[155 140  94 111 103 149 127 129 139 168 113  83  98 123  93 202  99 148] = lol
[ 69 135 123 160 183 140 117 140 165 155 137  90 185 125 105 154 162 120] = bima
[ 69 139 149 152 189 139 139 152 173 147 114  98 174 125 132 165 130 132] = Dogi
[182 164 133 115 160 147  98 128 103 104 147 104  83 121 128 109 186  80] = vol
[ 82  72 149 138 108 138 163 129 140 107 143 149 171  76 139 115 138 149] = mal
[131 126  98 141 137 126  76  77  98 126  95  85  82 151 150 126 150  93] = zub
[207 145 134  91 123 115 117 115 180 119 119 108  98 137 174 160 111 133] = muv
[ 73  80 128 143 123 134  95  68 122 141 131 149 117 142 146  91 139 184] = Lan
[167 157 142 150 162 160 111 102 134 145 158 105  94 109 138 106 194  84] = gazo
[167 157 142 150 162 160 111 127 134 145 158 105  94 109 138 106 194  92] = Tak
[142  53 141 131 142 100 135 166 144  79 125 123 128  67 138 103 139 106] = kelu
all vol: [104] | 9 11
present: [125 185  90 137 155] | no
tail: [129 139] | [168 113  83  98 123  93 202  99 148]
all zub: [126] | 1 5 9 15
all mal: [163] | 6

[ 90 163 115 107 111 117 119 164  84 120 103 148  87 130  95 121 128 131
 167 173] -> Fefuz
[130 157 115 107 111 117 119 164  84 120 103 148 120 130  95 121 128 185
 130 173] -> fis
[ 90 157 115 107 111 117 119  90  84 120 103 148  87 130  95 121 128 104
  94  83] -> zatil
[ 90 157 115 107 111 117 119  90 173 120 103 148  87 172  95 121 128 185
 167 173] -> Pite
asked: [ 90 157 115 107 111 117 119  90 173 120 103 148  87 172  95 121 128 185
 167 173] | Pite
present: [163  90] | no
tail: [ 90 173 120] | [103 148  87 172  95 121 128 185 167 173]
all fis: [130] | 0 13 18
present: [120 103 148] | yes

[140 133  98 122  98 122  98 122] = sonu
[100  49  99 111 133 115 118 103] = feri
[ 74  84 121  97 131 157 111 167] = vido
[139 120 142 120 171 128 126 167] = Sunat
[126 186 164 148 137 115 129 125] = mize
[191  87 150 119 118 106 110 140] = Lamin
[173 104 112 101 122 188 138 119] = Rafid
[ 66 151 131 135 126 123 116 120] = bim
[ 98 147  79 158 137 154 111 107] = lega
[ 68 128  93  93 107 155 110 121] = reku
[188  82 161 129  97 101 118 148] = zali
all sonu: [98] | 2 4 6
present: [151  66] | no
both Lamin Rafid:  | [119]
both bim mize:  | [126]

[143 130 133 118 152 122 100]  Zit
[159 128 119  96 169 117  54]  Vasu
[148 128 125 110 156 121  84]  neper
[154 127 120 101 163 119  65]  tade
[146 129 128 113 154 121  90]  Pefu
[143 131 136 120 152 122 104]  gab
[150 128 122 106 158 120  75]  nir
[144 130 131 116 153 122  96]  ked
present: [128 125 110 156 120] | no
tail: [128 125] | [110 156 121  84]

[131 155 110  36] = Bagom
[131 155 110  76] = pesi
[127 145 127  77] = Tet
[106 120 127 124] = kun
[106 121 127 149] = tef
tail: [106 121 127] | [149]
all Tet: [77] | 3
both tef Tet:  | [127]

[178 207 123 179] = numi
[206 128 206 206] = fava
[190 108  92 205] = voba
[190 108 206 131] = mil
both fava mil:  | [206]
present: [123 180] | no
tail: [190 108 206] | [131]
all fava: [206] | 0 2 3
present: [190 108  92] | yes
asked: [178 207 123 179] | numi

